Here is a tiny trained network, its code and every weight. The questions are about switching its units off for an input and a target symbol, where a switched-off unit gives its printed mean instead of its output.

import numpy as np


def w(rows, s, z=0):
    codes = np.array(rows[::2]) - 128.0
    scale = np.full(codes.shape[1], s)
    scale[-1] = z or s
    return codes * scale


def norm(h):
    return h / np.sqrt((h * h).mean(-1, keepdims=True) + 1e-5)


def f(y):
    return np.maximum(y, 0)


def softmax(a):
    e = np.exp(a - a.max(-1, keepdims=True))
    return e / e.sum(-1, keepdims=True)


def log_softmax(a):
    a = a - a.max(-1, keepdims=True)
    return a - np.log(np.exp(a).sum(-1, keepdims=True))


def net(x, mask):
    ids = ['αβγδεζηθλμξπφψ'.index(c) for c in x.split()]
    T = len(ids)
    res = E[ids] + P[:T]
    q, k, v = (norm(res) @ M[0].T for M in (Q, K, V))
    z = softmax(np.where(np.tri(T) > 0, q @ k.T / 2**0.5, -1e9)) @ v
    res = res + np.where(mask[0], z, O[0][:, -1]) @ O[0][:, :-1]
    y = f(norm(res) @ A[0][:, :-1].T + A[0][:, -1])
    res = res + np.where(mask[1:13], y, B[0][:, -1]) @ B[0][:, :-1]
    return log_softmax(norm(res)[-1] @ U[:, :-1].T + U[:, -1])


Q, K, V, O, A, B = {}, {}, {}, {}, {}, {}
E = w([
[142,147,118,126,57,174,141],'α',
[124,132,131,161,63,195,135],'β',
[136,141,109,151,61,197,154],'γ',
[124,138,136,128,45,195,146],'δ',
[130,146,130,131,51,180,121],'ε',
[200,92,152,94,83,89,216],'ζ',
[251,102,163,101,128,135,92],'η',
[132,121,130,142,67,155,130],'θ',
[133,106,136,151,75,179,156],'λ',
[125,89,147,148,53,165,130],'μ',
[110,223,202,44,223,131,210],'ξ',
[24,102,126,69,100,85,193],'π',
[59,117,109,191,132,68,42],'φ',
[214,157,35,138,141,95,196],'ψ',
],0.025)
P = w([
[127,36,5,83,32,238,61],'0',
[132,51,28,89,47,210,73],'1',
[132,65,46,95,60,193,88],'2',
[143,78,64,111,65,169,111],'3',
[147,90,77,130,68,149,122],'4',
[151,102,91,138,69,131,139],'5',
[156,117,102,146,74,117,149],'6',
[152,125,122,159,79,108,156],'7',
[158,124,138,165,85,96,160],'8',
[151,133,165,177,88,90,173],'9',
[153,139,179,182,91,73,181],'10',
[156,151,189,182,99,65,191],'11',
],0.011)
Q[0] = w([
[77,119,90,147,194,95,57],'h0',
[125,106,111,108,249,83,52],'h0',
],0.017)
K[0] = w([
[109,70,53,159,37,174,76],'h0',
[130,97,60,120,3,247,118],'h0',
],0.015)
V[0] = w([
[254,100,50,140,165,130,57],'h0',
[189,153,248,182,105,188,109],'h0',
],0.0096)
O[0] = w([
[245,153,181,191,190,48,122,146],'h0',
[217,58,75,120,145,217,16,255],'h0',
],0.011,9.8e-05)
A[0] = w([
[182,179,210,188,208,83,146,47],'n0',
[103,118,144,148,163,70,17,193],'n1',
[145,156,207,117,91,142,190,112],'n2',
[49,161,169,134,119,125,184,83],'n3',
[181,73,94,116,149,169,100,65],'n4',
[76,105,107,60,215,174,99,163],'n5',
[94,125,91,142,146,153,35,141],'n6',
[106,134,176,147,173,124,107,92],'n7',
[175,133,96,121,123,85,74,124],'n8',
[126,88,207,61,119,109,112,164],'n9',
[93,97,152,97,153,120,6,140],'n10',
[224,137,217,161,201,172,47,1],'n11',
],0.017,0.0098)
B[0] = w([
[147,149,126,32,229,106,145,227],'n0',
[105,153,72,195,159,192,142,225],'n1',
[151,125,131,178,95,129,147,255],'n2',
[77,152,77,142,165,119,49,240],'n3',
[104,131,108,102,158,76,113,217],'n4',
[129,80,144,151,98,231,196,185],'n5',
[120,154,185,148,189,101,182,194],'n6',
[90,81,127,148,139,152,157,133],'n7',
[114,131,175,119,81,121,116,225],'n8',
[88,147,86,132,99,159,96,200],'n9',
[144,154,144,193,125,159,115,178],'n10',
[124,140,100,136,118,211,3,251],'n11',
],0.019,0.007)
U = w([
[149,196,121,57,44,120,118,29],'α',
[116,100,145,168,165,151,151,194],'β',
[164,135,1,126,136,160,174,3],'γ',
[152,57,219,38,116,245,189,208],'δ',
[125,203,233,112,85,150,128,52],'ε',
[241,77,168,172,59,151,166,163],'ζ',
[180,131,116,108,134,175,39,144],'η',
[103,81,184,111,102,77,102,248],'θ',
[107,35,91,111,152,119,136,191],'λ',
[116,34,141,171,118,119,102,102],'μ',
[128,131,172,110,130,200,165,79],'ξ',
[23,203,70,88,125,78,101,40],'π',
[140,183,85,250,130,107,137,14],'φ',
[159,213,117,71,145,117,188,254],'ψ',
],0.0095,0.0034)

Each question gives the input, a string of symbols that net reads in full, and the target symbol t.
The units are the heads (2 rows each of Q, K, V and O) and the neurons (one row each of A and B). Each row of codes is followed by its name. A weight is (code - 128) times the scale printed after its matrix; where a second scale follows, it is the last column's (O, A, B and U).
mask holds one flag per unit, heads first, then neurons. A switched-off unit (its flag False) gives its mean, the last column of its rows in O or B, instead of its output. The means were averaged over made-up inputs and are rounded, as every weight is.
A unit's drop is (log p(t) with every unit on - log p(t) with that unit switched off) / (log p(t) with every unit on - log p(t) with every unit switched off).
The circuit of an input: a set's keep is (log p(t) with only the set's units on - log p(t) with every unit switched off) / (log p(t) with every unit on - log p(t) with every unit switched off). Starting from the 12 units with the biggest drops (on a tie, the unit counted first), units are removed one at a time, each time the one whose removal leaves the highest keep (on an exact tie, the one counted first), for as long as the keep stays at least 0.8.
units of the circuit, in order: the units of the circuit, biggest drop first
top k neurons: the k neurons with the biggest drops, biggest first
drop when u is switched off: that unit's drop, to one decimal
input ψ ε ψ, target ψ: units of the circuit, in order -> h0, n0
input ξ β ψ δ α ζ δ ψ δ γ θ, target π: units of the circuit, in order -> h0, n3
input γ η η α η θ ξ η ξ θ ξ λ, target δ: units of the circuit, in order -> h0, n1, n11
input η μ δ η π φ δ, target φ: top 3 neurons -> n2, n3, n11
input δ η η δ β α φ φ α, target φ: top 4 neurons -> n3, n2, n11, n8
input η φ φ α η μ ζ θ λ ψ, target ψ: units of the circuit, in order -> n0, h0
input μ γ δ, target δ: top 3 neurons -> n3, n11, n1
input φ β θ, target φ: units of the circuit, in order -> h0, n2
input λ θ ε, target ε: top neuron -> n6
input η β φ, target φ: top 2 neurons -> n1, n10
input γ η ζ λ θ μ, target ζ: top 3 neurons -> n3, n11, n1
input δ γ δ δ θ, target θ: top 3 neurons -> n1, n4, n11
input ξ μ η, target δ: top 3 neurons -> n5, n3, n11
input η μ θ ε ε η ζ λ ε, target ζ: top 2 neurons -> n3, n11
input α η ζ θ ζ ε β, target ζ: top neuron -> n3
input η γ π η γ θ μ, target η: top 2 neurons -> n11, n0
input η γ α α ψ η λ η θ, target η: drop when h0 is switched off -> 3.5
input ε ε π ε δ ε, target π: drop when n3 is switched off -> 0.4
input μ γ η γ μ θ η γ θ θ, target η: drop when n2 is switched off -> 0.0
input λ φ η φ θ γ μ ε, target φ: top 2 neurons -> n2, n3
